Below are the code and all the weights of a small trained network. Each question names an input and a target symbol and asks about switching units off, where a switched-off unit gives its printed mean instead of its output.

import numpy as np


def w(rows, s, z=0):
    codes = np.array(rows[::2]) - 128.0
    scale = np.full(codes.shape[1], s)
    scale[-1] = z or s
    return codes * scale


def f(y):
    return y / 2 * (1 + np.tanh(0.7978845608 * (y + 0.044715 * y**3)))


def softmax(a):
    e = np.exp(a - a.max(-1, keepdims=True))
    return e / e.sum(-1, keepdims=True)


def log_softmax(a):
    a = a - a.max(-1, keepdims=True)
    return a - np.log(np.exp(a).sum(-1, keepdims=True))


def net(x, mask):
    ids = ['ΔΛΣΦΩαβεηθμπτψ'.index(c) for c in x.split()]
    T = len(ids)
    res = E[ids] + P[:T]
    u = 0
    for l in range(2):
        q, k, v = (res @ M[l].T for M in (Q, K, V))
        z = softmax(np.where(np.tri(T) > 0, q @ k.T / 3**0.5, -1e9)) @ v
        res = res + np.where(mask[u], z, O[l][:, -1]) @ O[l][:, :-1]
        u += 1
        y = f(res @ A[l][:, :-1].T + A[l][:, -1])
        res = res + np.where(mask[u : u + 12], y, B[l][:, -1]) @ B[l][:, :-1]
        u += 12
    return log_softmax(res[-1] @ U[:, :-1].T + U[:, -1])


Q, K, V, O, A, B = {}, {}, {}, {}, {}, {}
E = w([
[131,239,63,42],'Δ',
[57,152,142,160],'Λ',
[72,171,90,62],'Σ',
[203,169,146,132],'Φ',
[136,176,55,69],'Ω',
[129,125,154,76],'α',
[106,200,32,133],'β',
[161,129,69,149],'ε',
[39,96,169,93],'η',
[142,101,164,34],'θ',
[80,105,121,118],'μ',
[139,129,162,143],'π',
[144,211,7,104],'τ',
[94,144,61,175],'ψ',
],0.016)
P = w([
[179,81,112,158],'0',
[100,116,100,43],'1',
[53,255,136,143],'2',
[174,70,111,160],'3',
[76,112,97,29],'4',
[23,239,148,213],'5',
[180,84,110,158],'6',
],0.0093)
Q[0] = w([
[78,203,163,6],'0.h1',
[80,238,55,197],'0.h1',
[172,73,86,165],'0.h1',
],0.018)
K[0] = w([
[182,4,53,71],'0.h1',
[224,162,160,57],'0.h1',
[128,140,88,162],'0.h1',
],0.02)
V[0] = w([
[103,111,36,145],'0.h1',
[176,173,106,41],'0.h1',
[1,59,100,94],'0.h1',
],0.0039)
O[0] = w([
[104,120,67,146,193],'0.h1',
[199,162,102,113,200],'0.h1',
[3,149,95,107,249],'0.h1',
],0.0051,0.0014)
A[0] = w([
[129,129,180,66,147],'0.n1',
[175,122,186,188,61],'0.n2',
[171,2,78,231,9],'0.n3',
[156,95,67,148,30],'0.n4',
[161,126,77,250,72],'0.n5',
[92,145,177,18,43],'0.n6',
[101,48,235,105,21],'0.n7',
[116,107,125,142,114],'0.n8',
[96,177,232,157,22],'0.n9',
[122,80,35,178,28],'0.n10',
[179,95,84,47,10],'0.n11',
[173,167,61,87,3],'0.n12',
],0.0098,0.0051)
B[0] = w([
[139,152,90,121,200],'0.n1',
[127,120,132,234,105],'0.n2',
[15,77,52,196,161],'0.n3',
[175,116,89,163,77],'0.n4',
[82,181,113,167,168],'0.n5',
[147,168,97,172,250],'0.n6',
[220,207,151,159,124],'0.n7',
[131,117,148,113,118],'0.n8',
[129,160,63,186,140],'0.n9',
[238,119,146,120,126],'0.n10',
[141,103,9,195,124],'0.n11',
[108,85,159,236,168],'0.n12',
],0.015,0.0017)
Q[1] = w([
[179,128,134,196],'1.h1',
[121,7,194,84],'1.h1',
[169,77,162,189],'1.h1',
],0.017)
K[1] = w([
[228,150,76,135],'1.h1',
[33,230,220,247],'1.h1',
[218,215,86,188],'1.h1',
],0.011)
V[1] = w([
[169,252,192,166],'1.h1',
[92,12,80,88],'1.h1',
[135,134,44,95],'1.h1',
],0.0035)
O[1] = w([
[228,251,175,159,4],'1.h1',
[44,30,114,77,233],'1.h1',
[120,109,51,146,207],'1.h1',
],0.0034,0.0018)
A[1] = w([
[135,127,150,90,60],'1.n1',
[207,90,173,128,118],'1.n2',
[113,175,126,121,2],'1.n3',
[181,130,116,102,18],'1.n4',
[106,161,198,184,160],'1.n5',
[191,54,156,98,137],'1.n6',
[212,132,182,181,62],'1.n7',
[178,8,172,173,197],'1.n8',
[122,64,54,81,168],'1.n9',
[79,53,196,152,161],'1.n10',
[161,123,218,105,85],'1.n11',
[144,164,164,93,170],'1.n12',
],0.014,0.0052)
B[1] = w([
[138,114,118,157,121],'1.n1',
[99,118,89,135,131],'1.n2',
[157,81,141,133,135],'1.n3',
[193,92,146,123,117],'1.n4',
[111,117,126,86,180],'1.n5',
[111,71,99,126,141],'1.n6',
[104,121,190,164,145],'1.n7',
[157,156,10,52,176],'1.n8',
[130,102,178,149,254],'1.n9',
[205,150,191,175,180],'1.n10',
[251,111,161,62,127],'1.n11',
[79,108,75,138,150],'1.n12',
],0.024,0.0076)
U = w([
[131,133,103,206,46],'Δ',
[130,199,210,140,116],'Λ',
[125,114,124,166,77],'Σ',
[133,46,90,112,58],'Φ',
[97,52,123,211,35],'Ω',
[174,183,146,77,120],'α',
[132,169,159,197,103],'β',
[111,15,120,77,1],'ε',
[62,160,94,72,250],'η',
[191,82,160,140,220],'θ',
[48,62,207,98,248],'μ',
[137,81,176,2,41],'π',
[123,70,88,169,47],'τ',
[116,37,130,131,12],'ψ',
],0.0083,0.0046)

Each question gives the input, a string of symbols that net reads in full, and the target symbol t.
The units are the heads (3 rows each of Q, K, V and O) and the neurons (one row each of A and B). Each row of codes is followed by its name. A weight is (code - 128) times the scale printed after its matrix; where a second scale follows, it is the last column's (O, A, B and U).
mask holds one flag per unit, layer by layer, with each layer's heads first. A switched-off unit (its flag False) gives its mean, the last column of its rows in O or B, instead of its output. The means were averaged over made-up inputs and are rounded, as every weight is.
A unit's drop is (log p(t) with every unit on - log p(t) with that unit switched off) / (log p(t) with every unit on - log p(t) with every unit switched off).
The circuit of an input: a set's keep is (log p(t) with only the set's units on - log p(t) with every unit switched off) / (log p(t) with every unit on - log p(t) with every unit switched off). Starting from the 12 units with the biggest drops (on a tie, the unit counted first), units are removed one at a time, each time the one whose removal leaves the highest keep (on an exact tie, the one counted first), for as long as the keep stays at least 0.8.
units of the circuit, in order: the units of the circuit, biggest drop first
top k neurons: the k neurons with the biggest drops, biggest first
k most important neurons of layer l: the k neurons of layer l with the biggest drops, biggest first
input Φ μ μ μ Φ π, target η: top neuron	0.n9
input ψ β Λ θ μ ε Σ, target μ: units of the circuit, in order	1.n8; 1.n9; 1.h1
input η Φ μ π π Φ, target μ: 3 most important neurons of layer 1	1.n5; 1.n7; 1.n8
input Ω μ π η ψ Φ, target η: units of the circuit, in order	1.n9; 1.n10
input μ π μ ψ Ω, target Ω: units of the circuit, in order	0.n11; 0.n12; 1.n9
input μ Σ τ ε, target τ: top 4 neurons	1.n8; 0.n10; 0.n5; 0.n3
input π Λ Σ μ μ Φ η, target π: units of the circuit, in order	1.n11; 0.n7; 0.n3; 0.n11
input Λ β μ Φ Φ μ π, target α: top 2 neurons	1.n10; 1.n8
input α β ψ μ, target θ: units of the circuit, in order	1.n10; 0.n6
input μ μ Ω π, target α: units of the circuit, in order	1.n8; 1.n10; 0.n6
input μ Φ Λ, target η: top 4 neurons	1.n9; 0.n9; 1.n10; 1.n5
input μ μ μ Φ ε Σ η, target π: units of the circuit, in order	0.n7; 1.n11; 0.n3; 0.n11
input Φ Λ Φ, target μ: 2 most important neurons of layer 0	0.n2; 0.n11
input μ η α, target η: top 3 neurons	1.n9; 1.n10; 0.n11
input π π α μ β, target μ: units of the circuit, in order	1.n8; 1.n9
input Δ Φ η β, target β: top 4 neurons	0.n5; 0.n10; 0.n12; 1.n7
input Φ μ π, target η: top 3 neurons	1.n9; 0.n9; 1.n10
input ε Λ π α Σ η, target η: top 2 neurons	1.n9; 0.n9
input Φ μ Σ Φ μ μ β, target β: top 3 neurons	0.n5; 0.n10; 0.n4
input μ μ Φ Φ, target η: 3 most important neurons of layer 1	1.n8; 1.n5; 1.n9
input Ω Φ Λ, target η: 4 most important neurons of layer 1	1.n9; 1.n10; 1.n5; 1.n7
input η Δ μ, target η: top 2 neurons	1.n9; 1.n10
input Φ Φ μ μ Σ ε, target η: 2 most important neurons of layer 1	1.n9; 1.n5
input Δ Ω Ω π η, target η: 3 most important neurons of layer 1	1.n9; 1.n10; 1.n12
input μ Λ η Ω, target Φ: 3 most important neurons of layer 1	1.n8; 1.n10; 1.n6
input μ ε Φ μ μ ψ, target η: top 2 neurons	1.n9; 1.n5
input Δ μ α, target η: 3 most important neurons of layer 1	1.n9; 1.n10; 1.n12
input β μ Σ μ β μ, target Λ: 4 most important neurons of layer 1	1.n10; 1.n12; 1.n8; 1.n6
input π π μ μ Φ ε, target η: 4 most important neurons of layer 1	1.n9; 1.n10; 1.n5; 1.n7
